Below are the code and all the weights of a small trained network. Each question names an input and a class and asks about switching units off, where a switched-off unit gives its printed mean instead of its output.

import numpy as np


def w(rows, s, z=0):
    codes = np.array(rows[::2]) - 128.0
    scale = np.full(codes.shape[1], s)
    scale[-1] = z or s
    return codes * scale


def f(y):
    return y / 2 * (1 + np.tanh(0.7978845608 * (y + 0.044715 * y**3)))


def log_softmax(a):
    a = a - a.max(-1, keepdims=True)
    return a - np.log(np.exp(a).sum(-1, keepdims=True))


def net(x, mask):
    res = np.array(x, float).reshape(1, 6) / 4 @ E
    y = f(res @ A[0][:, :-1].T + A[0][:, -1])
    res = res + np.where(mask, y, B[0][:, -1]) @ B[0][:, :-1]
    return log_softmax(res[-1] @ U[:, :-1].T + U[:, -1])


A, B = {}, {}
E = w([
[96,81,171,37,144,170,136],'x0',
[80,70,128,160,20,185,161],'x1',
[94,114,137,101,85,27,102],'x2',
[132,134,134,129,125,129,129],'x3',
[156,83,108,96,112,95,254],'x4',
[118,207,67,77,114,158,119],'x5',
],0.0092)
A[0] = w([
[139,192,16,113,114,173,144,213],'neuron 1',
[147,153,133,82,146,76,109,132],'neuron 2',
[125,149,111,128,139,110,226,63],'neuron 3',
[176,105,198,164,141,106,179,145],'neuron 4',
[106,138,71,145,4,168,133,88],'neuron 5',
[219,114,132,82,137,98,91,71],'neuron 6',
[162,135,119,80,121,92,223,25],'neuron 7',
[129,116,153,126,24,151,129,62],'neuron 8',
[170,126,144,116,179,105,114,79],'neuron 9',
[170,139,138,116,160,100,115,56],'neuron 10',
[77,147,172,152,134,126,58,61],'neuron 11',
[220,116,89,109,197,145,91,87],'neuron 12',
[186,143,142,98,141,103,113,87],'neuron 13',
[86,111,114,176,103,147,139,63],'neuron 14',
[181,126,128,148,160,200,159,83],'neuron 15',
[158,140,76,187,116,79,125,143],'neuron 16',
[99,86,202,220,186,125,108,165],'neuron 17',
[151,100,114,132,90,159,130,84],'neuron 18',
[80,150,175,124,84,98,39,114],'neuron 19',
[131,162,160,170,111,179,73,84],'neuron 20',
[99,111,207,71,136,172,90,47],'neuron 21',
[127,156,153,149,145,170,163,253],'neuron 22',
[111,77,143,104,141,64,74,196],'neuron 23',
[147,57,115,173,159,106,113,88],'neuron 24',
[173,139,75,91,106,125,165,180],'neuron 25',
[120,28,199,192,151,120,104,215],'neuron 26',
[85,131,163,20,116,155,133,97],'neuron 27',
[168,137,146,127,158,171,203,139],'neuron 28',
[125,84,151,73,123,137,145,209],'neuron 29',
[145,152,42,241,131,135,146,53],'neuron 30',
[87,163,154,173,174,168,64,70],'neuron 31',
[115,138,158,116,140,142,64,55],'neuron 32',
[147,197,128,218,136,82,138,66],'neuron 33',
[57,108,195,60,200,158,149,106],'neuron 34',
[92,146,47,89,111,150,150,187],'neuron 35',
[111,73,87,86,116,35,184,193],'neuron 36',
[105,199,81,80,84,160,83,155],'neuron 37',
[141,166,80,133,187,110,138,141],'neuron 38',
[65,97,132,162,82,175,110,82],'neuron 39',
[73,158,80,64,87,76,98,198],'neuron 40',
[125,162,132,102,177,74,131,140],'neuron 41',
[72,84,146,79,200,145,138,70],'neuron 42',
[145,125,101,183,203,239,111,173],'neuron 43',
[102,148,63,141,62,19,123,140],'neuron 44',
[134,138,121,123,229,112,137,54],'neuron 45',
],0.011,0.0052)
B[0] = w([
[166,142,106,134,140,94,42,234],'neuron 1',
[175,85,133,189,78,152,170,184],'neuron 2',
[82,220,60,101,155,126,162,177],'neuron 3',
[122,170,61,100,150,120,67,188],'neuron 4',
[167,97,125,168,73,211,163,218],'neuron 5',
[147,123,140,170,109,186,205,154],'neuron 6',
[62,217,63,83,186,111,184,193],'neuron 7',
[186,96,136,172,108,178,206,184],'neuron 8',
[155,86,95,160,88,174,199,160],'neuron 9',
[140,105,117,150,78,176,196,148],'neuron 10',
[42,168,74,137,165,149,176,190],'neuron 11',
[162,90,113,185,85,140,158,186],'neuron 12',
[156,106,143,129,79,220,178,151],'neuron 13',
[159,139,99,153,71,173,196,155],'neuron 14',
[105,78,212,214,142,92,125,173],'neuron 15',
[139,184,179,91,96,167,86,198],'neuron 16',
[168,175,68,169,125,96,51,226],'neuron 17',
[119,126,125,175,107,151,169,144],'neuron 18',
[52,110,135,170,199,94,183,221],'neuron 19',
[69,180,107,126,162,133,176,186],'neuron 20',
[116,198,172,75,124,140,144,179],'neuron 21',
[139,62,114,219,133,111,88,197],'neuron 22',
[141,106,129,254,127,100,114,215],'neuron 23',
[163,204,102,139,77,108,62,158],'neuron 24',
[92,161,78,152,164,122,101,193],'neuron 25',
[179,161,52,174,107,154,64,255],'neuron 26',
[126,178,187,125,76,125,86,207],'neuron 27',
[95,136,155,180,194,88,113,189],'neuron 28',
[130,158,152,177,142,162,106,207],'neuron 29',
[70,199,254,90,84,125,124,197],'neuron 30',
[102,177,64,117,202,131,206,204],'neuron 31',
[98,183,119,138,151,133,176,164],'neuron 32',
[127,188,205,81,101,218,135,197],'neuron 33',
[132,203,180,140,76,153,91,208],'neuron 34',
[160,140,108,162,132,139,75,200],'neuron 35',
[90,140,131,205,206,113,131,247],'neuron 36',
[158,161,63,177,102,98,72,215],'neuron 37',
[128,123,123,182,70,164,125,187],'neuron 38',
[152,116,118,181,134,156,201,192],'neuron 39',
[139,86,113,225,129,109,82,231],'neuron 40',
[137,78,111,174,90,191,151,191],'neuron 41',
[126,200,168,123,64,171,119,171],'neuron 42',
[108,56,162,212,166,42,136,230],'neuron 43',
[107,117,208,174,170,148,105,230],'neuron 44',
[166,110,124,159,93,186,181,175],'neuron 45',
],0.0082,0.0086)
U = w([
[195,99,76,130,38,206,236,57],'0',
[54,209,52,97,175,128,203,94],'1',
[129,243,254,76,46,144,105,62],'2',
[188,158,15,123,83,112,38,45],'3',
[139,128,115,143,115,118,112,246],'4',
[108,80,175,166,134,66,137,155],'5',
[188,68,76,58,143,100,43,141],'6',
[190,15,183,11,103,98,139,1],'7',
],0.0087,0.0068)

Each question gives the input, the list of numbers given to net, and the class t.
The units are the neurons (one row each of A and B). Each row of codes is followed by its name. A weight is (code - 128) times the scale printed after its matrix; where a second scale follows, it is the last column's (A, B and U).
mask holds one flag per neuron, in row order. A switched-off neuron (its flag False) gives its mean, the last column of its row in B, instead of its output. The means were averaged over made-up inputs and are rounded, as every weight is.
A unit's drop is (log p(t) with every unit on - log p(t) with that unit switched off) / (log p(t) with every unit on - log p(t) with every unit switched off).
The circuit of an input: a set's keep is (log p(t) with only the set's units on - log p(t) with every unit switched off) / (log p(t) with every unit on - log p(t) with every unit switched off). Starting from the 12 units with the biggest drops (on a tie, the unit counted first), units are removed one at a time, each time the one whose removal leaves the highest keep (on an exact tie, the one counted first), for as long as the keep stays at least 0.8.
units of the circuit, in order: the units of the circuit, biggest drop first
unit that matters most: the unit with the biggest drop
top k neurons: the k neurons with the biggest drops, biggest first
input [6,3,-7,-4,1,-3], class 5: units of the circuit, in order -> (neuron 43)
input [-3,0,-7,1,5,5], class 5: units of the circuit, in order -> (neuron 15; neuron 43)
input [-7,1,7,5,-2,3], class 2: units of the circuit, in order -> (neuron 33; neuron 16)
input [7,1,6,3,-4,4], class 2: top 3 neurons -> (neuron 27; neuron 21; neuron 34)
input [-6,-1,8,-5,-3,3], class 5: units of the circuit, in order -> (neuron 19; neuron 44)
input [-1,-5,-3,-4,-5,-6], class 3: top 2 neurons -> (neuron 17; neuron 26)
input [2,-7,-6,-1,4,-7], class 0: top 3 neurons -> (neuron 45; neuron 9; neuron 12)
input [-3,7,6,-4,-8,-2], class 1: units of the circuit, in order -> (neuron 19; neuron 11)
input [4,5,-4,5,6,7], class 3: top 2 neurons -> (neuron 1; neuron 35)
input [-4,6,2,-1,-3,-7], class 3: top 2 neurons -> (neuron 17; neuron 26)
input [-5,-2,-3,-6,-6,-3], class 1: top 2 neurons -> (neuron 31; neuron 20)
input [-6,2,-2,1,4,-7], class 3: units of the circuit, in order -> (neuron 26; neuron 4)
input [-5,4,3,8,8,-8], class 1: top 2 neurons -> (neuron 7; neuron 36)
input [4,5,-8,-2,-7,-1], class 5: units of the circuit, in order -> (neuron 43)
input [6,-3,-5,-8,-5,8], class 3: top 2 neurons -> (neuron 37; neuron 1)
input [2,-2,-6,-1,0,2], class 5: units of the circuit, in order -> (neuron 43; neuron 15)
input [8,3,-8,3,4,-5], class 2: units of the circuit, in order -> (neuron 34; neuron 42)
input [-8,7,6,1,-1,-3], class 2: top 4 neurons -> (neuron 30; neuron 44; neuron 16; neuron 33)
input [2,-1,5,-2,5,-5], class 1: top 2 neurons -> (neuron 7; neuron 36)
input [4,-1,-3,8,8,-7], class 1: unit that matters most -> neuron 7
